Here is a tiny trained network, its code and every weight. The questions are about switching its units off for an input and a class, where a switched-off unit gives its printed mean instead of its output.

import numpy as np


def w(rows, s, z=0):
    codes = np.array(rows[::2]) - 128.0
    scale = np.full(codes.shape[1], s)
    scale[-1] = z or s
    return codes * scale


def f(y):
    return np.maximum(y, 0)


def log_softmax(a):
    a = a - a.max(-1, keepdims=True)
    return a - np.log(np.exp(a).sum(-1, keepdims=True))


def net(x, mask):
    res = np.array(x, float).reshape(1, 8) / 4 @ E
    y = f(res @ A[0][:, :-1].T + A[0][:, -1])
    res = res + np.where(mask, y, B[0][:, -1]) @ B[0][:, :-1]
    return log_softmax(res[-1] @ U[:, :-1].T + U[:, -1])


A, B = {}, {}
E = w([
[22,181,77,110,248,144,152,68,152,240,154],'x0',
[136,84,40,81,148,5,141,171,157,176,70],'x1',
[73,129,174,185,45,69,96,61,77,204,2],'x2',
[209,137,190,59,146,102,63,50,124,102,128],'x3',
[233,175,143,146,46,125,127,183,142,221,166],'x4',
[217,103,146,180,143,86,120,85,217,124,107],'x5',
[129,53,132,99,42,119,184,103,206,99,102],'x6',
[97,130,207,199,137,200,219,114,146,136,140],'x7',
],0.0086)
A[0] = w([
[194,107,111,112,56,125,85,182,114,181,137,184],'n1',
[77,127,70,138,178,154,172,171,172,157,119,188],'n2',
[211,83,113,154,203,95,100,107,174,77,121,198],'n3',
[35,150,125,170,183,113,158,101,135,245,53,159],'n4',
[191,156,95,58,159,127,146,83,139,206,213,188],'n5',
[104,152,116,43,204,192,109,27,202,107,214,153],'n6',
[77,103,108,133,110,146,197,151,132,197,116,158],'n7',
[59,105,42,81,165,91,118,117,122,61,114,150],'n8',
[97,141,156,156,180,136,93,125,150,56,139,187],'n9',
[77,102,72,193,166,150,229,164,116,155,121,120],'n10',
[209,154,114,78,84,86,86,122,112,78,109,254],'n11',
[30,2,141,113,78,154,139,133,75,83,37,188],'n12',
[131,90,82,82,109,106,152,191,127,152,122,179],'n13',
[175,113,113,100,120,124,52,164,83,198,100,114],'n14',
[192,178,100,115,115,47,60,205,94,208,115,127],'n15',
[70,142,183,184,153,186,105,94,113,126,114,161],'n16',
[149,100,115,154,139,162,239,229,148,105,185,148],'n17',
[112,156,153,131,146,247,145,138,92,150,162,215],'n18',
[76,104,108,150,174,129,103,56,105,172,26,158],'n19',
[163,177,150,154,163,177,85,113,94,47,189,206],'n20',
[208,52,193,163,76,100,131,111,176,161,95,130],'n21',
[237,100,229,152,71,126,120,76,125,131,111,144],'n22',
],0.0085,0.0047)
B[0] = w([
[113,178,74,158,146,116,124,154,129,96,96,211],'n1',
[101,117,118,109,182,62,161,122,178,173,216,213],'n2',
[195,78,96,122,186,130,94,147,135,132,94,206],'n3',
[85,97,126,227,116,79,69,43,94,223,142,246],'n4',
[175,155,163,83,85,38,185,170,99,174,55,202],'n5',
[202,84,195,65,114,89,162,106,107,170,135,236],'n6',
[65,128,112,159,144,129,127,87,171,162,183,201],'n7',
[134,86,104,81,132,114,87,90,140,117,131,219],'n8',
[169,75,150,127,146,167,107,141,72,121,165,184],'n9',
[108,159,118,143,169,125,145,101,183,159,228,212],'n10',
[118,132,58,125,93,115,140,195,129,54,82,228],'n11',
[2,86,97,88,48,139,164,93,128,81,162,238],'n12',
[119,168,48,89,136,99,158,137,143,91,144,197],'n13',
[122,195,90,121,113,79,92,155,106,120,139,183],'n14',
[152,193,93,147,135,71,69,203,104,129,129,218],'n15',
[125,130,154,164,108,182,148,75,63,146,124,206],'n16',
[129,163,138,121,183,176,201,149,172,121,160,220],'n17',
[122,143,189,179,79,147,197,157,72,120,201,220],'n18',
[95,92,81,147,102,113,52,58,124,197,121,219],'n19',
[169,85,146,131,120,151,141,197,71,106,97,211],'n20',
[159,138,134,192,158,142,144,104,221,99,9,216],'n21',
[102,140,128,192,120,163,199,128,185,68,67,226],'n22',
],0.0082,0.014)
U = w([
[143,236,77,123,142,90,86,194,100,136,103,191],'0',
[63,106,119,54,77,130,116,103,132,74,111,202],'1',
[145,136,205,177,100,246,143,160,56,89,155,248],'2',
[212,61,115,71,197,126,94,148,126,127,120,105],'3',
[86,116,134,196,125,112,72,62,107,213,125,118],'4',
[102,181,116,126,185,142,172,148,184,160,182,32],'5',
[152,135,127,183,138,161,146,138,213,92,9,125],'6',
[173,145,215,76,112,100,162,124,109,184,114,17],'7',
],0.011,0.0013)

Each question gives the input, the list of numbers given to net, and the class t.
The units are the neurons (one row each of A and B). Each row of codes is followed by its name. A weight is (code - 128) times the scale printed after its matrix; where a second scale follows, it is the last column's (A, B and U).
mask holds one flag per neuron, in row order. A switched-off neuron (its flag False) gives its mean, the last column of its row in B, instead of its output. The means were averaged over made-up inputs and are rounded, as every weight is.
A unit's drop is (log p(t) with every unit on - log p(t) with that unit switched off) / (log p(t) with every unit on - log p(t) with every unit switched off).
The circuit of an input: a set's keep is (log p(t) with only the set's units on - log p(t) with every unit switched off) / (log p(t) with every unit on - log p(t) with every unit switched off). Starting from the 12 units with the biggest drops (on a tie, the unit counted first), units are removed one at a time, each time the one whose removal leaves the highest keep (on an exact tie, the one counted first), for as long as the keep stays at least 0.8.
circuit, biggest first: the units of the circuit, biggest drop first
top k neurons: the k neurons with the biggest drops, biggest first
drop when u is switched off: that unit's drop, to one decimal
input [3,8,-6,4,6,-8,-2,4], class 0: circuit, biggest first	(n15)
input [5,-3,1,8,4,-7,5,8], class 2: top 3 neurons	(n18, n2, n16)
input [1,2,-3,0,8,2,4,7], class 6: top 2 neurons	(n21, n22)
input [8,4,-6,-7,-7,6,-4,-8], class 3: top 2 neurons	(n6, n8)
input [6,-7,-8,7,-1,-5,3,5], class 2: top 3 neurons	(n18, n20, n9)
input [5,5,-3,3,-3,-8,-2,0], class 4: top 2 neurons	(n4, n17)
input [7,-8,-8,-3,-1,-3,-3,-4], class 7: top 2 neurons	(n6, n5)
input [5,2,-7,4,2,-4,2,5], class 7: top 2 neurons	(n6, n5)
input [7,-2,-1,-5,0,-2,4,7], class 4: top 3 neurons	(n4, n16, n13)
input [0,4,-8,-3,-5,2,6,-2], class 3: top 2 neurons	(n3, n8)
input [-6,8,-7,-5,-6,4,-4,2], class 3: top 2 neurons	(n3, n8)
input [8,-8,-4,8,-3,-6,-2,5], class 2: top 3 neurons	(n18, n16, n20)
input [1,-7,5,3,1,-7,-6,-8], class 0: top 2 neurons	(n14, n15)
input [4,-5,-7,4,8,4,-3,2], class 7: top 2 neurons	(n5, n6)
input [-1,-5,2,1,8,5,-4,5], class 6: circuit, biggest first	(n22)
input [-6,8,5,5,3,2,-6,3], class 6: top 2 neurons	(n21, n22)
input [0,2,-5,2,-8,-6,-3,6], class 2: drop when n18 is switched off	0.1
input [1,-7,-6,-3,-8,0,5,-7], class 3: drop when n16 is switched off	0.0
input [3,1,-7,3,7,-3,-2,5], class 7: drop when n5 is switched off	0.2
input [4,-5,-8,6,-8,-3,7,2], class 7: circuit, biggest first	(n6)
input [-8,7,1,5,6,-1,0,4], class 6: drop when n21 is switched off	0.2
